Below are the code and all the weights of a small trained network. Each question names an input and a class and asks about switching units off, where a switched-off unit gives its printed mean instead of its output.

import numpy as np


def w(rows, s, z=0):
    codes = np.array(rows[::2]) - 128.0
    scale = np.full(codes.shape[1], s)
    scale[-1] = z or s
    return codes * scale


def f(y):
    return y / 2 * (1 + np.tanh(0.7978845608 * (y + 0.044715 * y**3)))


def log_softmax(a):
    a = a - a.max(-1, keepdims=True)
    return a - np.log(np.exp(a).sum(-1, keepdims=True))


def net(x, mask):
    res = np.array(x, float).reshape(1, 7) / 4 @ E
    y = f(res @ A[0][:, :-1].T + A[0][:, -1])
    res = res + np.where(mask, y, B[0][:, -1]) @ B[0][:, :-1]
    return log_softmax(res[-1] @ U[:, :-1].T + U[:, -1])


A, B = {}, {}
E = w([
[150,171,140,54,224,104,168,202,68,196,128],'x0',
[235,2,170,219,159,213,170,150,129,188,120],'x1',
[116,62,136,35,121,144,239,143,249,84,180],'x2',
[128,131,131,135,130,135,131,129,128,119,126],'x3',
[63,56,47,129,21,61,166,179,99,166,84],'x4',
[157,78,90,111,217,121,33,161,200,78,20],'x5',
[40,118,208,65,113,204,62,120,73,185,79],'x6',
],0.0066)
A[0] = w([
[71,223,115,92,185,68,156,128,151,89,116,102],'neuron 1',
[113,69,126,51,166,160,179,143,189,71,89,144],'neuron 2',
[100,101,194,107,106,144,111,117,118,136,80,63],'neuron 3',
[98,57,91,172,58,132,64,55,186,76,164,14],'neuron 4',
[169,164,71,191,126,65,144,172,188,135,129,24],'neuron 5',
[173,31,135,119,167,175,168,129,152,190,131,143],'neuron 6',
[65,21,71,127,43,49,174,150,112,137,56,101],'neuron 7',
[174,113,98,100,143,113,73,116,163,90,51,16],'neuron 8',
[154,138,163,48,115,168,182,90,185,108,202,96],'neuron 9',
[93,99,76,110,216,79,91,172,181,174,66,158],'neuron 10',
[151,107,116,106,163,176,100,156,184,95,28,42],'neuron 11',
[138,150,140,167,83,185,80,29,194,99,147,179],'neuron 12',
[120,149,169,144,77,125,180,96,72,174,236,5],'neuron 13',
[157,165,161,209,154,51,80,117,69,124,141,92],'neuron 14',
[153,117,108,61,101,171,170,112,149,74,104,55],'neuron 15',
[82,133,171,120,128,166,144,107,130,159,62,32],'neuron 16',
[220,127,47,145,169,2,170,78,157,107,228,137],'neuron 17',
[149,135,122,82,47,163,169,142,199,107,108,134],'neuron 18',
[108,127,87,215,132,123,74,70,108,142,114,55],'neuron 19',
[78,122,129,74,95,204,97,127,121,148,80,89],'neuron 20',
[133,118,82,113,157,162,114,152,137,102,56,2],'neuron 21',
[130,88,111,70,71,162,135,195,221,125,177,28],'neuron 22',
[81,190,125,69,111,80,101,151,144,63,143,5],'neuron 23',
[156,137,141,91,211,78,161,187,54,122,140,139],'neuron 24',
[167,78,155,165,124,138,119,171,139,123,129,156],'neuron 25',
[109,114,211,37,110,179,138,108,117,173,84,111],'neuron 26',
[88,145,111,55,84,79,81,93,154,76,126,153],'neuron 27',
],0.0089,0.0065)
B[0] = w([
[200,112,169,192,132,102,162,141,104,159,161,220],'neuron 1',
[97,157,112,135,108,200,93,155,74,128,87,230],'neuron 2',
[183,79,72,112,111,124,105,96,178,123,146,153],'neuron 3',
[161,137,116,21,46,150,173,122,124,218,188,196],'neuron 4',
[183,55,118,75,60,147,71,158,188,63,185,157],'neuron 5',
[184,151,144,195,117,54,132,125,99,168,178,249],'neuron 6',
[151,189,254,141,217,234,82,142,141,115,96,246],'neuron 7',
[58,167,154,149,41,112,193,53,176,96,83,170],'neuron 8',
[96,157,101,138,142,182,51,152,92,129,32,226],'neuron 9',
[87,146,138,114,45,200,194,108,141,95,128,219],'neuron 10',
[124,172,165,135,50,157,197,103,139,71,126,190],'neuron 11',
[129,126,220,60,125,112,146,172,119,187,120,235],'neuron 12',
[14,109,109,153,6,167,226,29,227,17,48,215],'neuron 13',
[144,158,62,110,121,229,80,158,86,71,51,211],'neuron 14',
[131,180,79,130,98,143,81,131,78,108,56,150],'neuron 15',
[206,81,28,114,62,168,57,162,206,35,167,142],'neuron 16',
[136,66,128,84,104,190,51,151,170,70,177,255],'neuron 17',
[137,181,82,127,159,181,158,176,81,134,111,194],'neuron 18',
[101,175,37,98,84,184,118,180,62,174,80,175],'neuron 19',
[159,18,65,100,96,141,66,144,171,65,214,183],'neuron 20',
[94,75,47,142,13,132,176,28,159,99,88,141],'neuron 21',
[130,152,27,137,69,139,97,115,77,140,71,185],'neuron 22',
[228,124,111,230,73,115,150,108,91,144,176,184],'neuron 23',
[141,144,148,32,82,201,178,164,114,188,97,217],'neuron 24',
[141,104,166,159,93,155,135,132,79,119,154,192],'neuron 25',
[159,81,118,94,121,145,58,128,158,83,179,218],'neuron 26',
[199,116,153,170,149,60,168,125,98,127,153,229],'neuron 27',
],0.0091,0.0079)
U = w([
[86,130,124,156,76,127,185,83,151,82,115,68],'0',
[158,70,90,109,122,124,68,154,159,87,179,43],'1',
[127,142,40,147,121,132,82,141,49,149,64,54],'2',
[147,116,132,40,110,133,182,153,115,217,146,104],'3',
[189,97,122,246,103,116,142,111,83,162,168,75],'4',
[146,169,213,141,181,151,78,107,145,105,114,185],'5',
[128,127,157,133,125,133,122,142,109,119,140,248],'6',
[98,146,192,105,255,63,162,141,181,176,112,113],'7',
],0.013,0.012)

Each question gives the input, the list of numbers given to net, and the class t.
The units are the neurons (one row each of A and B). Each row of codes is followed by its name. A weight is (code - 128) times the scale printed after its matrix; where a second scale follows, it is the last column's (A, B and U).
mask holds one flag per neuron, in row order. A switched-off neuron (its flag False) gives its mean, the last column of its row in B, instead of its output. The means were averaged over made-up inputs and are rounded, as every weight is.
A unit's drop is (log p(t) with every unit on - log p(t) with that unit switched off) / (log p(t) with every unit on - log p(t) with every unit switched off).
The circuit of an input: a set's keep is (log p(t) with only the set's units on - log p(t) with every unit switched off) / (log p(t) with every unit on - log p(t) with every unit switched off). Starting from the 12 units with the biggest drops (on a tie, the unit counted first), units are removed one at a time, each time the one whose removal leaves the highest keep (on an exact tie, the one counted first), for as long as the keep stays at least 0.8.
units of the circuit, in order: the units of the circuit, biggest drop first
most important unit: the unit with the biggest drop
top k neurons: the k neurons with the biggest drops, biggest first
drop when u is switched off: that unit's drop, to one decimal
input [-3,-5,-2,5,3,2,4], class 4: most important unit => neuron 27
input [6,6,6,4,-2,2,0], class 2: top 2 neurons => (neuron 2; neuron 9)
input [-6,-8,-4,7,-1,-3,-2], class 4: top 2 neurons => (neuron 23; neuron 27)
input [7,4,-4,-1,-3,7,5], class 0: units of the circuit, in order => (neuron 10; neuron 11; neuron 21)
input [-5,-5,-3,-2,0,-6,-7], class 1: top 2 neurons => (neuron 17; neuron 5)
input [-8,-8,-3,5,-1,-6,0], class 3: top 3 neurons => (neuron 12; neuron 4; neuron 6)
input [3,-8,3,-6,-5,4,7], class 4: units of the circuit, in order => (neuron 23; neuron 1)
input [-6,-2,6,7,-7,0,-7], class 1: top 2 neurons => (neuron 17; neuron 7)
input [5,-7,-2,0,7,3,4], class 4: units of the circuit, in order => (neuron 23; neuron 1)
input [3,4,3,-1,2,2,4], class 1: top 2 neurons => (neuron 26; neuron 12)
input [5,1,-4,3,3,1,-4], class 3: top 2 neurons => (neuron 24; neuron 9)
input [8,-1,-4,4,-5,2,0], class 3: top 2 neurons => (neuron 24; neuron 7)
input [2,-3,-4,-1,-4,-7,-5], class 0: top 2 neurons => (neuron 13; neuron 7)
input [6,7,7,2,5,-8,0], class 0: units of the circuit, in order => (neuron 13)
input [4,6,4,-1,1,6,0], class 0: top 2 neurons => (neuron 10; neuron 11)
input [-3,-4,-5,-5,-6,2,-6], class 1: top 2 neurons => (neuron 17; neuron 7)
input [-1,8,3,3,-5,-1,6], class 4: top 4 neurons => (neuron 6; neuron 7; neuron 17; neuron 25)
input [-1,-8,-2,7,-8,5,-3], class 4: top 4 neurons => (neuron 23; neuron 1; neuron 7; neuron 27)
input [-6,3,8,2,-6,-4,5], class 2: units of the circuit, in order => (neuron 9; neuron 22)
input [-4,7,1,4,8,3,1], class 5: most important unit => neuron 7
input [-8,-4,-6,6,-2,2,-2], class 3: units of the circuit, in order => (neuron 12; neuron 4)
input [6,-4,4,2,1,-8,3], class 0: drop when neuron 13 is switched off => 1.3
input [8,1,-1,-8,-6,8,2], class 0: drop when neuron 14 is switched off => 0.0
input [-4,3,4,0,-2,-1,6], class 1: drop when neuron 26 is switched off => 0.2
